Below are the code and all the weights of a small trained network. Each question names an input and a class and asks about switching units off, where a switched-off unit gives its printed mean instead of its output.

import numpy as np


def w(rows, s, z=0):
    codes = np.array(rows[::2]) - 128.0
    scale = np.full(codes.shape[1], s)
    scale[-1] = z or s
    return codes * scale


def norm(h):
    return h / np.sqrt((h * h).mean(-1, keepdims=True) + 1e-5)


def f(y):
    return np.maximum(y, 0)


def log_softmax(a):
    a = a - a.max(-1, keepdims=True)
    return a - np.log(np.exp(a).sum(-1, keepdims=True))


def net(x, mask):
    res = np.array(x, float).reshape(1, 3) / 4 @ E
    u = 0
    for l in range(3):
        y = f(norm(res) @ A[l][:, :-1].T + A[l][:, -1])
        res = res + np.where(mask[u : u + 8], y, B[l][:, -1]) @ B[l][:, :-1]
        u += 8
    return log_softmax(norm(res)[-1] @ U[:, :-1].T + U[:, -1])


A, B = {}, {}
E = w([
[46,114,3,119,141],'x0',
[188,173,114,57,115],'x1',
[60,188,190,110,166],'x2',
],0.0062)
A[0] = w([
[210,104,117,143,37,99],'L0N0',
[195,92,199,153,104,96],'L0N1',
[153,52,187,172,154,132],'L0N2',
[87,199,193,121,196,83],'L0N3',
[173,132,155,102,154,3],'L0N4',
[150,53,138,199,90,10],'L0N5',
[70,75,158,254,120,77],'L0N6',
[163,116,183,122,189,121],'L0N7',
],0.012,0.004)
B[0] = w([
[115,213,194,226,98,209],'L0N0',
[53,65,31,145,184,218],'L0N1',
[82,105,71,89,148,210],'L0N2',
[135,180,112,255,25,241],'L0N3',
[15,114,106,73,184,146],'L0N4',
[140,219,209,202,88,184],'L0N5',
[85,217,174,119,187,255],'L0N6',
[54,198,34,102,165,187],'L0N7',
],0.01,0.0067)
A[1] = w([
[74,2,110,105,93,20],'L1N0',
[141,143,97,187,37,174],'L1N1',
[113,168,226,139,85,133],'L1N2',
[199,171,232,62,166,33],'L1N3',
[121,104,162,59,199,85],'L1N4',
[37,117,123,98,168,255],'L1N5',
[45,47,70,78,180,94],'L1N6',
[86,90,14,60,135,220],'L1N7',
],0.011,0.006)
B[1] = w([
[37,93,112,46,187,130],'L1N0',
[178,82,105,234,191,216],'L1N1',
[108,189,115,204,70,176],'L1N2',
[80,164,205,149,235,128],'L1N3',
[1,129,168,101,161,129],'L1N4',
[233,78,184,49,200,246],'L1N5',
[24,52,135,51,217,169],'L1N6',
[77,121,207,77,210,207],'L1N7',
],0.009,0.012)
A[2] = w([
[61,62,107,57,128,161],'L2N0',
[230,118,110,109,50,17],'L2N1',
[185,108,205,25,150,75],'L2N2',
[144,110,129,183,159,151],'L2N3',
[191,147,154,31,58,2],'L2N4',
[154,103,104,191,80,120],'L2N5',
[171,94,3,210,106,185],'L2N6',
[240,85,36,157,149,198],'L2N7',
],0.012,0.0068)
B[2] = w([
[118,131,238,17,127,215],'L2N0',
[213,185,144,176,255,128],'L2N1',
[81,203,168,119,137,196],'L2N2',
[91,139,92,99,104,245],'L2N3',
[40,182,166,57,179,128],'L2N4',
[65,196,92,198,129,194],'L2N5',
[114,226,155,244,121,255],'L2N6',
[63,164,184,194,186,205],'L2N7',
],0.0098,0.0071)
U = w([
[114,160,90,174,75,164],'0',
[65,102,108,50,155,127],'1',
[97,180,150,99,111,175],'2',
[83,135,99,103,97,126],'3',
[248,83,135,106,40,2],'4',
],0.017,0.0068)

Each question gives the input, the list of numbers given to net, and the class t.
The units are the neurons (one row each of A and B). Each row of codes is followed by its name. A weight is (code - 128) times the scale printed after its matrix; where a second scale follows, it is the last column's (A, B and U).
mask holds one flag per neuron, layer by layer. A switched-off neuron (its flag False) gives its mean, the last column of its row in B, instead of its output. The means were averaged over made-up inputs and are rounded, as every weight is.
A unit's drop is (log p(t) with every unit on - log p(t) with that unit switched off) / (log p(t) with every unit on - log p(t) with every unit switched off).
The circuit of an input: a set's keep is (log p(t) with only the set's units on - log p(t) with every unit switched off) / (log p(t) with every unit on - log p(t) with every unit switched off). Starting from the 12 units with the biggest drops (on a tie, the unit counted first), units are removed one at a time, each time the one whose removal leaves the highest keep (on an exact tie, the one counted first), for as long as the keep stays at least 0.8.
circuit, biggest first: the units of the circuit, biggest drop first
most important unit: the unit with the biggest drop
k most important neurons: the k neurons with the biggest drops, biggest first
k most important neurons of layer l: the k neurons of layer l with the biggest drops, biggest first
drop when u is switched off: that unit's drop, to one decimal
input [-8,0,7], class 1: circuit, biggest first	[L0N1; L2N6]
input [-3,-3,4], class 0: circuit, biggest first	[L0N3; L1N7]
input [7,-4,-4], class 1: circuit, biggest first	[L0N3; L1N6]
input [-1,1,-5], class 0: most important neuron	[L0N0]
input [6,-6,0], class 1: 2 most important neurons of layer 0	[L0N0; L0N3]
input [5,-5,7], class 0: 3 most important neurons of layer 0	[L0N3; L0N1; L0N2]
input [-8,4,4], class 1: 2 most important neurons of layer 0	[L0N1; L0N4]
input [4,4,-1], class 1: 2 most important neurons	[L0N3; L0N0]
input [6,-2,-2], class 1: 3 most important neurons of layer 0	[L0N3; L0N0; L0N5]
input [0,4,-8], class 0: drop when L0N0 is switched off	0.1
input [-7,-5,-5], class 1: drop when L0N6 is switched off	-0.2
input [2,-5,8], class 0: drop when L1N7 is switched off	0.1
input [-1,3,6], class 0: drop when L0N3 is switched off	1.3
input [1,7,-8], class 0: most important unit	L0N0
